Below are the code and all the weights of a small trained network. Each question names an input and a class and asks about switching units off, where a switched-off unit gives its printed mean instead of its output.

import numpy as np


def w(rows, s, z=0):
    codes = np.array(rows[::2]) - 128.0
    scale = np.full(codes.shape[1], s)
    scale[-1] = z or s
    return codes * scale


def norm(h):
    return h / np.sqrt((h * h).mean(-1, keepdims=True) + 1e-5)


def f(y):
    return y / 2 * (1 + np.tanh(0.7978845608 * (y + 0.044715 * y**3)))


def log_softmax(a):
    a = a - a.max(-1, keepdims=True)
    return a - np.log(np.exp(a).sum(-1, keepdims=True))


def net(x, mask):
    res = np.array(x, float).reshape(1, 6) / 4 @ E
    u = 0
    for l in range(2):
        y = f(norm(res) @ A[l][:, :-1].T + A[l][:, -1])
        res = res + np.where(mask[u : u + 9], y, B[l][:, -1]) @ B[l][:, :-1]
        u += 9
    return log_softmax(norm(res)[-1] @ U[:, :-1].T + U[:, -1])


A, B = {}, {}
E = w([
[141,81,220,157,250,117,134,191,126,104,92],'x0',
[131,128,122,142,130,105,139,127,137,130,130],'x1',
[36,95,96,173,179,209,186,66,151,123,137],'x2',
[102,121,126,126,129,105,121,130,126,149,124],'x3',
[83,233,113,130,143,88,106,184,155,28,95],'x4',
[130,134,129,158,123,120,128,134,138,132,132],'x5',
],0.016)
A[0] = w([
[117,97,182,179,165,177,130,137,103,153,123,7],'0.n0',
[95,141,162,141,211,111,127,195,144,50,76,37],'0.n1',
[8,150,96,157,180,190,177,78,175,72,97,58],'0.n2',
[150,42,225,157,201,124,149,162,119,125,92,108],'0.n3',
[95,80,191,149,230,148,176,118,174,113,110,92],'0.n4',
[118,134,84,106,107,170,125,120,97,100,96,100],'0.n5',
[32,60,85,177,155,213,217,66,163,115,149,106],'0.n6',
[52,191,97,122,110,128,130,161,154,49,102,116],'0.n7',
[121,104,117,133,113,134,135,149,121,115,108,82],'0.n8',
],0.012,0.014)
B[0] = w([
[86,133,72,99,131,141,146,84,201,139,136,140],'0.n0',
[92,41,190,143,84,80,163,130,104,75,115,183],'0.n1',
[174,153,115,198,172,117,84,103,56,191,248,210],'0.n2',
[160,210,36,144,176,128,91,175,109,142,153,225],'0.n3',
[123,182,113,36,149,139,99,200,117,107,99,208],'0.n4',
[142,98,118,154,139,106,122,108,123,134,143,139],'0.n5',
[84,91,178,113,103,142,121,78,179,86,43,250],'0.n6',
[173,150,64,204,172,114,77,124,106,153,195,204],'0.n7',
[66,189,95,160,142,74,92,161,134,75,135,117],'0.n8',
],0.015)
A[1] = w([
[68,137,99,149,211,174,136,127,123,108,121,2],'1.n0',
[166,123,73,152,143,139,113,126,97,147,153,141],'1.n1',
[139,126,163,163,98,134,143,110,83,167,190,91],'1.n2',
[137,113,178,126,140,97,151,176,136,81,51,63],'1.n3',
[68,88,237,157,167,105,127,159,82,48,122,95],'1.n4',
[60,151,127,76,155,158,126,184,186,71,8,57],'1.n5',
[133,175,86,150,138,106,82,135,145,112,138,78],'1.n6',
[166,104,176,105,57,107,157,148,125,145,117,121],'1.n7',
[163,188,98,126,159,102,83,196,111,108,164,133],'1.n8',
],0.017,0.0069)
B[1] = w([
[201,181,126,37,200,48,118,174,85,211,194,160],'1.n0',
[143,115,108,50,150,147,184,207,153,149,91,193],'1.n1',
[108,151,98,117,148,56,189,77,184,156,107,157],'1.n2',
[82,56,95,169,74,192,197,54,194,54,87,143],'1.n3',
[125,124,242,104,15,162,129,127,125,25,34,165],'1.n4',
[125,129,2,204,111,98,206,24,221,158,228,176],'1.n5',
[131,116,180,114,160,130,139,147,94,128,155,187],'1.n6',
[170,190,56,187,232,153,160,107,161,152,206,150],'1.n7',
[101,80,209,91,99,161,140,154,128,126,69,251],'1.n8',
],0.012,0.023)
U = w([
[142,167,37,159,178,103,135,129,135,179,154,117],'0',
[157,146,178,96,138,109,106,242,78,138,87,43],'1',
[79,81,174,173,9,117,126,73,168,73,37,252],'2',
],0.015,0.002)

Each question gives the input, the list of numbers given to net, and the class t.
The units are the neurons (one row each of A and B). Each row of codes is followed by its name. A weight is (code - 128) times the scale printed after its matrix; where a second scale follows, it is the last column's (A, B and U).
mask holds one flag per neuron, layer by layer. A switched-off neuron (its flag False) gives its mean, the last column of its row in B, instead of its output. The means were averaged over made-up inputs and are rounded, as every weight is.
A unit's drop is (log p(t) with every unit on - log p(t) with that unit switched off) / (log p(t) with every unit on - log p(t) with every unit switched off).
The circuit of an input: a set's keep is (log p(t) with only the set's units on - log p(t) with every unit switched off) / (log p(t) with every unit on - log p(t) with every unit switched off). Starting from the 12 units with the biggest drops (on a tie, the unit counted first), units are removed one at a time, each time the one whose removal leaves the highest keep (on an exact tie, the one counted first), for as long as the keep stays at least 0.8.
circuit, biggest first: the units of the circuit, biggest drop first
unit that matters most: the unit with the biggest drop
top k neurons: the k neurons with the biggest drops, biggest first
top k neurons in layer l: the k neurons of layer l with the biggest drops, biggest first
drop of u: that unit's drop, to one decimal
input [7,-5,1,6,-3,1], class 0: unit that matters most	1.n5
input [-6,-7,7,3,0,-7], class 2: top 2 neurons in layer 1	[1.n7, 1.n5]
input [1,5,-1,6,5,-6], class 2: top 2 neurons	[0.n1, 0.n3]
input [-1,-8,0,-7,-3,-2], class 0: circuit, biggest first	[1.n8, 0.n3]
input [3,-3,-4,1,2,2], class 2: top 2 neurons	[0.n1, 0.n2]
input [0,-3,2,-8,8,-6], class 0: top 2 neurons in layer 1	[1.n2, 1.n4]
input [8,-1,3,-2,0,-8], class 0: top 3 neurons	[0.n3, 1.n5, 0.n4]
input [3,-6,0,-4,8,7], class 2: top 3 neurons	[0.n1, 0.n3, 1.n4]
input [-3,2,-8,4,-3,-8], class 0: top 3 neurons	[0.n3, 1.n7, 0.n4]
input [8,1,7,-6,-2,-3], class 0: top 3 neurons	[1.n5, 0.n3, 0.n6]
input [-3,2,0,-7,2,8], class 1: top 2 neurons	[1.n5, 0.n2]
input [-7,-5,-8,0,-4,-7], class 0: top 3 neurons	[0.n3, 1.n7, 0.n4]
input [-4,-6,1,6,-4,-5], class 2: top 2 neurons	[0.n4, 1.n0]
input [-2,0,2,-3,-1,-5], class 2: circuit, biggest first	[0.n6]
input [7,1,5,5,0,-5], class 0: top 2 neurons in layer 1	[1.n5, 1.n0]
input [0,7,-5,-7,0,6], class 0: top 4 neurons	[1.n7, 0.n3, 0.n7, 0.n1]
input [-4,-7,-2,7,-2,-3], class 0: top 2 neurons	[0.n3, 0.n4]
input [-2,-6,-7,0,-1,-7], class 0: top 2 neurons	[0.n3, 1.n7]
input [-5,4,0,4,3,-5], class 1: top 2 neurons in layer 1	[1.n5, 1.n8]
input [8,8,-2,0,7,5], class 2: top 2 neurons	[0.n1, 0.n2]
input [0,8,2,6,-3,5], class 2: top neuron in layer 0	[0.n6]
input [2,0,6,-1,1,7], class 1: top 2 neurons	[0.n2, 0.n4]
input [3,8,-4,-8,3,-2], class 2: drop of 0.n1	0.2
input [6,4,3,-6,-6,-2], class 0: drop of 1.n1	0.0
input [6,1,-6,4,3,4], class 2: drop of 0.n1	0.2
